Each row has a class, written as a number after it.
[-49  50 -14  31 -26  30 -13 -10 -13 -47 -50  40  35  20 -43  -9  37  15
   0  23   4  23  -2 -46  38  -2 -16  22 -36  46 -30  10 -44  34  34  40
 -13  32] : 8
[-50  39 -17  -9  21  14 -29   9  -8 -40 -27   4 -23 -23  15 -30  -4 -18
   7  15  24  19  25 -24  13 -16  -4   2  19  28  10  22  23   5 -27  11
 -31  28] : 10
[ -22   37  -51   26  -11    0  -35   -6  -35  -10  -27   -4  -12    4
    6   47   -2  -11  -46   36   22  -20   17   27    9 -114   78  -59
   64  -22   28  -40   -9   77  -11  -39  -54    1] : 6
[-16  34  10   2  27 -28  -5 -12  25  11  19   8  32  25   0   4  -1   9
  62 -51   1  38  13 -28 -20  11 -26 -18  10  15 -29 -15  28 -59  39   4
  21  -1] : 2
[-18  63 -26   6   1  -7 -27 -20  -7 -41 -46  42  44  23   9   1 -26 -36
 -17  51  18  20 -52  46  25 -47  23  13  42  20   4  15   1 -35  15   8
  27  -9] : 10
[-23  33  17  15  44 -23  -6   4  29  30  -2  12  54  27  18   1  -5  15
  83 -30   3  51  32 -11 -24 -17 -27 -13  -1  21 -21   8  62 -77  65  -2
  32  34] : 6
[-16  30  33   5   6  18 -53 -18 -24   2 -15 -32  -2 -19  24 -27   3 -78
 -12  18   7  36  31 -23 -13  14   4 -10  59  -7  24   4  33 -15  22   6
 -34  35] : 5
[  0  -2 -13  24 -20 -22 -31  -3 -20  18 -46  36  22 -26  -5  17  -5 -24
 -35  59  28 -49   8  67   7 -73  34 -40  84 -34  20  -6   0  25  24  -3
  -2   3] : 9
[-17 -10 -22   4  -2 -26 -28 -13  -1  33 -13  37  -6 -17   4   5 -13  12
 -12  34  36 -70   6  39 -17 -81   1 -35  59 -30  15 -26   0  41  -6  -5
  -2   2] : 10
[-33  76  -2  21 -27  13 -25 -41 -32 -12 -40  49  38  14 -32  18  34  20
 -12  19 -26 -14 -32 -71  41  35  34  18 -47  36  -2 -10 -21  11  36  37
  -1  47] : 4
[ -1  31 -24   7  -4  10 -74 -25  15  -6  25 -15 -31 -64 -10   0  19   3
 -48  18  43 -63  44 -33   1 -96  58 -54  85 -30  32 -36  45  44 -40 -34
 -68  20] : 11
[  9  -3   6  22 -13  -6 -39 -26 -20  23  -6  19  22  -7  -2   8  -7 -26
 -36  22  38 -81   3  19 -10 -52  26 -59  69 -42  17  -4  11  46   4  -3
 -14 -11] : 2
[ 36  -4  27  29  18 -41 -14   1  -9  27  -4   2  24 -20   1  27 -41 -30
 -12  32   5 -67   8  72 -24 -47  16 -42  57 -23  37  29  50  45  20 -21
  12  23] : 0
[-56  50  -2 -12 -34  37 -24   9 -11 -11 -44  14   6  76 -17   2 -11  -9
 -10  12  -7  -1  31 -27   5  68 -57  26 -71  25 -42  47 -71  70   2  48
  41  24] : 8
[-33  17 -12  -1  35 -22  18  13  41  27 -15  74  56  -2 -12  -7  14  34
  91 -15  12   0  37 -12   4 -37 -46 -16  15  19 -33  -7  41 -48  41  13
  30   4] : 9
[-24  68 -35   1  -8   6 -41 -18  -2 -41 -46  33  40  49  16  -3 -17 -11
  -8  43  28  16 -22  36  26 -54  15  17  36  24 -27   5 -12 -13  -8   6
  30  -4] : 10
[-68  59 -20  12 -18   7 -12 -25 -12 -19 -75  76  36   6 -30 -11  30  27
  21  10  -5  -9 -33 -60  40   6 -24  26 -29  60  -8   7 -33   6  40  42
   4  41] : 10
[ -2  18 -23  16   3  18 -31  36   0 -46  -2   9  23  60   2 -34 -23 -41
 -10  57  36  16  -8  56  23 -21  30  11  31  -6 -39   4  -1 -14  -4  29
  44 -24] : 8
[-31  52  14  19 -24   7 -18 -20 -32 -24 -66  26  30  10 -27  12  33 -10
   8 -20 -19   5 -17 -85  31  25 -21  13 -21  67 -14  14 -25  21  26  32
  -4  60] : 1
[-14  -6  -2   1 -22 -42 -41 -35   3  26 -35  46  31 -15  24  27 -35 -40
 -45  49  19  -7  13  49 -27 -73  24 -28  86 -32  10 -32 -37  35  29 -33
  20  -2] : 5
[-28  36  -7  28  17   2 -40  21   0 -45 -20  10   8  -9   0 -25  -7 -25
 -12   9  26  36  18  -6  -1 -26   3 -13  45  16  23   9  38 -23  31  26
 -53  39] : 8
[  3  72 -41  14 -13   7 -49 -26  -5 -33  -4  51  40  43   0  -6 -21 -49
 -23  43  13 -18 -35  29  32 -63  30 -13  29  -2  20 -11 -15  -2   7  15
  10 -15] : 6
[  1  72 -38  -1   1 -11 -18 -13   1 -62 -25  12  70  57  23   1 -41 -25
 -56  35  18 -25 -35  45  46 -49  33   4  88  28  -4   2  18 -14  14  -4
  23   4] : 11
[ 22 110 -26  24   5 -42 -29 -11 -23 -15 -37  39  63   3  12  27 -57 -34
 -44  46  11 -20 -48  23  13 -72  18 -22  33  19  44  26  50 -65  44  12
  21  16] : 3
[-35  45 -17  22  27  16  23  15   7  32 -22  29  32  17 -12   6  32   4
  77  -9  22  18  22 -41   0 -10 -34 -14   7   1 -33 -12  38 -37  59  -4
  27 -27] : 9
[ -5  54  12  -4   9  16 -43 -22 -18 -49   9  -8 -15 -22  13 -35  -9 -40
   7 -10  12  31  35 -18  13   4   1 -20  31  14  21   6  22 -17 -15  21
 -40  28] : 2
[ -1  18  -3  -2   5  -4 -13 -33 -16  13   9  29  25  -4   6  17 -19 -19
 -32  41  28 -63   3  49  16 -65  17 -40  52 -26  11  -5  19  78 -21   2
  -5 -12] : 4
[  1  84 -26   3  15 -22 -31 -35  -4 -15 -32  57  78  36  10  23 -29  -9
 -10  60  11  13 -40  46  18 -74  23   8  41  17  -5  -4  -7 -20  -7  13
  39   0] : 7
[-30  18  29  16  61 -16  27  51 -30 -18   7 -17   6   3  18 -17  -2  -4
 106 -57   7  32  61 -99 -27  50 -53   0 -13  60 -61 -69  50 -21  45  -6
  30  50] : 1
[ 15 -30  19  26  -9 -37 -27 -40  -3  50 -26   6   6 -40  14  17 -20 -25
 -48  29  16 -31   9  30 -25 -67  37 -27  73 -36  36 -22   1  33  14 -22
 -12   5] : 5
[-20  46 -10  11  24 -11 -44  24 -29 -33 -27  25 -11 -11  23  -8  -1 -56
  10  16  10  66  15 -18  -8  29  34 -14  42  21  17 -15  26  -8  56   9
 -19  47] : 0
[ -9   2   1  26  12 -27 -39   8 -13  11 -10  -9  17   4   0  -3 -25 -58
 -31  21   3 -62 -20  69  12 -53  32 -55  73 -16  45  28  38  28  20  13
 -17  18] : 6
[-18  23  13  12  16 -16 -12 -44  44  38   7  16  39   6  11  22  13  39
  49 -27  23  50  31 -32 -37 -47 -28 -12  -7   0 -22  -2  20 -55  39 -20
  12   5] : 6
[ -1  56 -24 -17   1  -6 -32 -23  -2 -50  -5  13  36  -5  -3   6 -19 -22
 -61  72  29 -24 -36  37  29 -60  61 -11  65  19   0  13   1 -11 -36   7
  32 -12] : 11
[  5  67 -29   4  -8 -17 -47  -4 -10 -60 -12  42  50  45  -2 -17 -35 -62
 -16  28   9   7 -26  43  33 -25  41 -13  57  10   5 -11 -12 -30  -1  32
  16 -15] : 2
[-12  73 -26   6   1 -38 -20 -25 -15 -31 -29  16  56  45  20  -9 -33 -37
 -36  42  24   6 -33  36  33 -47  18  -9  54  25 -13  17  -1 -49  14  36
  19  -4] : 3
[  7 -10   9  20 -10  -2 -38  11 -37  43 -27 -17 -14  -6   9  14   2 -49
 -19  23  49 -40  10  27 -19 -60   9 -52  92 -34  13   0  14  44 -11   1
   5   0] : 1
[-35  50 -15   7  64 -57   5  26  32  28 -15  -2  50  42  11  15  -2  32
  53 -10  29  44   5 -53   0 -34 -17  12  54  23 -34 -29  63 -72  46  29
   7  27] : 7
[-29  25  12 -16  35 -18   7   6  28  38  -1  -6  37  12  21  12   0  22
  49   3  23  40  40 -52 -28 -37 -27  -1  45   9 -30 -14  50 -60  27  -6
  22  14] : 5
[  7  54  -3  19 -15  -5 -31   6 -12 -49 -33   4  57  43  16   1 -36 -70
 -21  29  25  -2 -17  26  23 -46  -1   3  75  10  -5  22   9 -28  12  -8
  28   4] : 1
[  5  47  36  10  18  34 -24  -5 -34 -27  -8 -13 -11  -8  21 -26   5 -63
  19 -27  23  19  18 -13  -6 -10 -34 -28  48  16  25  20  48 -46   1  19
 -32  33] : 1
[  9 -29  -4  18  -5 -16 -15 -26 -20  32  -8  28   2 -34  18   2 -13 -32
 -49  26  23 -44  -7  28 -33 -63  23 -39  78 -38  45 -43  -6  30   3 -20
 -27 -23] : 5
[-12  -9   2  33  13 -46 -26 -27   3  48 -33  25  35 -14   9  22 -24  -2
 -26  22  17 -46 -13  35 -16 -60  21 -20  57 -22  14  -7   4  48   7 -17
   6  -1] : 7
[-27  38 -12   8  31 -27 -18  12  54 -13   2 -17  25  36   2  18  -2  39
  35 -15  25  88  52 -48 -20 -26 -17  17  -4  25 -55  -5  30 -40  19   1
  -2  22] : 8
[  53  -55   34   41  -40  -67  -50 -107   17   14   -7   37   30  -57
   25   20  -39  -17  -72  -27  -31    2  -25   68  -39    0   37  -16
   18  -32   42    0  -34    4   50  -65   -2   15] : 2
[ -1  94 -40  21  32  -9 -75 -19 -33 -55  29  50  -6 -26 -10 -22  23 -56
  18 -25 -40  16 -37  -1 -34  34 -23 -49  -8  52  43 -28  15 -68  30  33
 -39  36] : 9
[-29  28 -15  -2  28 -44  15   4  33  35 -15  15  41  27  18   9   6  46
  46 -33  22  34  38 -42  -4 -33 -31 -15  -1  23 -47   8  44 -62  38  12
  12  19] : 3
[-33  79 -10  -4  27  29 -37  18 -16 -57 -35 -23 -24  12  15 -20   3 -18
  16   3  25  35  34  -8  27 -35  17  -4  29  38  -4  17  52 -26 -28  27
 -45  44] : 10
[-35  71   7   6  13   5 -60 -23  -6 -43 -11  -3  -8 -27   5 -17  16 -25
   7  13  10  64  39 -10  34 -19  44 -13  28  26   2   7  29  -4 -11  23
 -43  53] : 4
[-14  16  26  38 -20  49  24 -25 -21 -23 -67  69  48 -40 -49 -17  70  35
  22   0   1 -31 -29  -9  58  -8 -32   5 -49  59 -24  58  -6  -1  29  50
   0  18] : 9
[-33  48   0 -26 -13  16  15 -26 -16 -37 -32  33  40  -6 -24   4  30  31
 -19   2 -15 -15 -13 -52  43  29 -22  15 -23  63 -15  12 -19  21  25  34
   4  48] : 11
[-39  68 -13  19 -24  43 -16 -35 -28 -73  27  -7   3 -27 -53 -11  39   3
   6   5   9 -33   4 -73  19 -15 -22 -17 -31  34 -21  -5 -51  47 -48   3
 -35 -24] : 2
[  9  66   9  32  -5 -13 -48 -23 -28 -32 -41  33  56  25  -3   4 -13 -69
  -6  29  22   0 -40  27   4 -48  15 -18  60  26   1   5  -4 -34  10  20
  36   4] : 1
[-49  53 -39 -13  14  17 -32  -1  -9 -37 -30  28 -18 -11  21 -20  15   8
   1  12  39  31  14 -46  10 -33 -12   0  26  31   4  -2  12 -14 -12  20
 -42  31] : 10
[  4  52 -17   9  -5  -5 -30 -24 -13 -36 -18  21  47  28  12  -4 -23 -58
 -32  58  14  15 -34  47  14 -62  35  -1  74   6   2 -19 -16 -27  -3   6
  19 -25] : 5
[-52  61  10 -16  16  -6 -45  -6   4 -24 -28  35   8 -28  21  -9 -21 -22
  10   8  -2  40  28   7  36  -8  17 -13  37  27  19  31  44   2  24  12
  -5  65] : 4
[-22  63   6  15  50 -22  -9  -1  26  54  -7 -19  39  35  13  14  12  38
  85 -19  18  70  24 -34 -24 -24 -32  11  18  12 -38 -15  56 -75  33   5
  33  19] : 7
[-29  54   0 -11  24  -3 -27   7  -4 -39 -16  20 -17  -8  10   0   5 -24
  14   1  13  38  31 -37  14  -4  13 -17  41  28   5   1  27   4  21  18
 -40  52] : 0
[-95  33 -99  31  -8 -15 -23  69  28 -20  18  26 -12  36 -46 -71  25   3
  28 -23  12 -97 -20 -78  32  31 -43  -9  25  31 -21 -32 -40  15  32  27
  35 -13] : 11
[-28  40   9 -13  50   0  -2 -14  39  32   9  17  18  28  18 -13   7  36
  91 -31  15  32  32 -17 -41  -6 -59  -2 -22  21 -29  27  51 -95   2  12
  37  15] : 10
[ 18  69 -16   9  -5 -12 -38  -8  -8 -34 -32  63  41  19  -2  16 -19 -44
 -23  55  24   6 -36  31  19 -41  26  -5  48  11  12  11   0   1  31  22
  24   3] : 0
[ 33  59  34 -13 -10  69  15 -21 -44 -43 -37 -38 -16  11   3 -13  20  24
 -11 -15  -3  31  20  11  63  19   8  31 -29  56 -18  19  17  15 -25  43
   4  46] : 11
[-39  70   3  15 -18  18 -27 -18 -19 -21 -55  37  46  39 -23 -11  22  -7
  13 -11 -11   6 -11 -32  43   4 -22   3 -19  50   6  15 -15   5  43  63
 -21  48] : 6
[  1  42 -20  16  -3  16 -31  11  -5 -36 -36  44  69  46   9 -10 -38 -35
 -36  54  25  11 -32  57   7 -26  -6   9  23  12   4  51   6  -9  13  24
  35 -10] : 8
[-38  68  -2  -5  12  15 -60 -17 -13 -42   4  -1 -15  -4  12 -23  -5 -50
   9   1  -7  39  32 -12   7  -6  17 -25  16  17  30  -1  10 -22   1  16
 -42  46] : 6
[ -26  -18   34   -4    2  -45    4  -54   17   41  -35   18   31  -44
   -6   37  -16   15  -31   44   42  -23   10   46   11 -109   11  -17
   90  -33    3   -7  -13   60  -14   -4  -21   -7] : 7
[ 21  75 -63 -23  -1  38   5   0 -20 -86  12  27  17  53  18 -26 -37 -37
 -53  34  27 -31 -10  25  37 -20  11  12  13  20   1 -17 -29  15 -66  15
  18 -47] : 11
[-26  46 -24  10  12   1  -8   1  -9 -29 -49  40  47  33  12  -7 -27 -11
 -15  49  26 -26 -72  37  31 -40  12  13  36  34  -9  43  18 -24   8  15
  56 -12] : 10
[-42  34 -11   5  47 -35  -2  22  30  33 -17  15  59  36  14  22   6  47
  54 -12  27  34  11 -50 -19 -28 -17   7  34  14 -45 -25  47 -57  36   1
  18  12] : 7
[  0   3  -4  -5  20  -5   6  30  18  31 -10  19  35  28  34  22   1  61
  35 -22  12  38  26 -30 -31  -5 -17   1 -29  10 -17  16  49 -81  47  -7
  30  35] : 6
[-22  33 -11  31  11  40 -30   3 -16 -13 -28  -2   5 -15  42 -38  -9 -36
   2   0  26  17  49 -75   0 -20  14   6  49   0  19 -30  49  11  18 -41
 -42  14] : 5
[-45  29 -23  -1  41 -20   5  16  31  29 -19  10  21  34  15   3  20  52
  76 -24  30  45  31 -43 -24 -24 -40   5   9  24 -44  -8  44 -64  30   6
  17  20] : 10
[-31  43 -11   4 -31  65 -19 -27 -12 -42 -33  74  48  31 -20 -36  33  13
  -2  19  20  14 -19  -7  28  -4 -60  17 -21  37 -15  30 -42  21  10  57
  -8   6] : 8
[-15  56  14  12  10  18 -32  -6  -1  -7   7 -51 -39  -8  17 -49  -8 -51
  18 -25  22   2  83   1  26 -33 -19 -34  30 -13  10  29  55 -19 -10  15
 -56  33] : 3
[ -7  27  18  -6  32 -13  -9 -23  21  42  21  -1  31  35   8   2   7   2
  74 -38  -2  70  34 -27 -29  13 -35  -2 -19   6 -22 -31  29 -44  37  18
  13   5] : 6
[-35  46  14  24  26  23 -35   2 -11 -43  -2 -24 -16  -8   0 -31  -8 -53
   5   8  15  47  40  -6 -12   9  -4 -14  10  12  14  22  24  -9   4  21
 -43  27] : 8
[-23  70 -12  18 -27  31 -21 -26  -9 -15 -54  40  10  23 -12  -5  30  21
  20  -8   6  33  26 -51  46 -20 -19  14 -51  39 -12   7 -32  18  34  43
 -12  51] : 6
[-37  70   2   9 -18  22 -18 -36 -28 -23 -45  47  26  17 -23  -1  28   6
  11  -4 -15  13  -9 -46  34   6 -12   4 -43  52   4   1 -36  10  33  53
 -15  47] : 6
[ 28   0  -3  23  -9 -66 -43 -24   3  13  -4  18  16  -6   8   8 -43 -45
 -38   2  10 -30  -8  88 -12 -52  15 -53  90 -35  42  -2   0   0  33   4
  -3   6] : 2
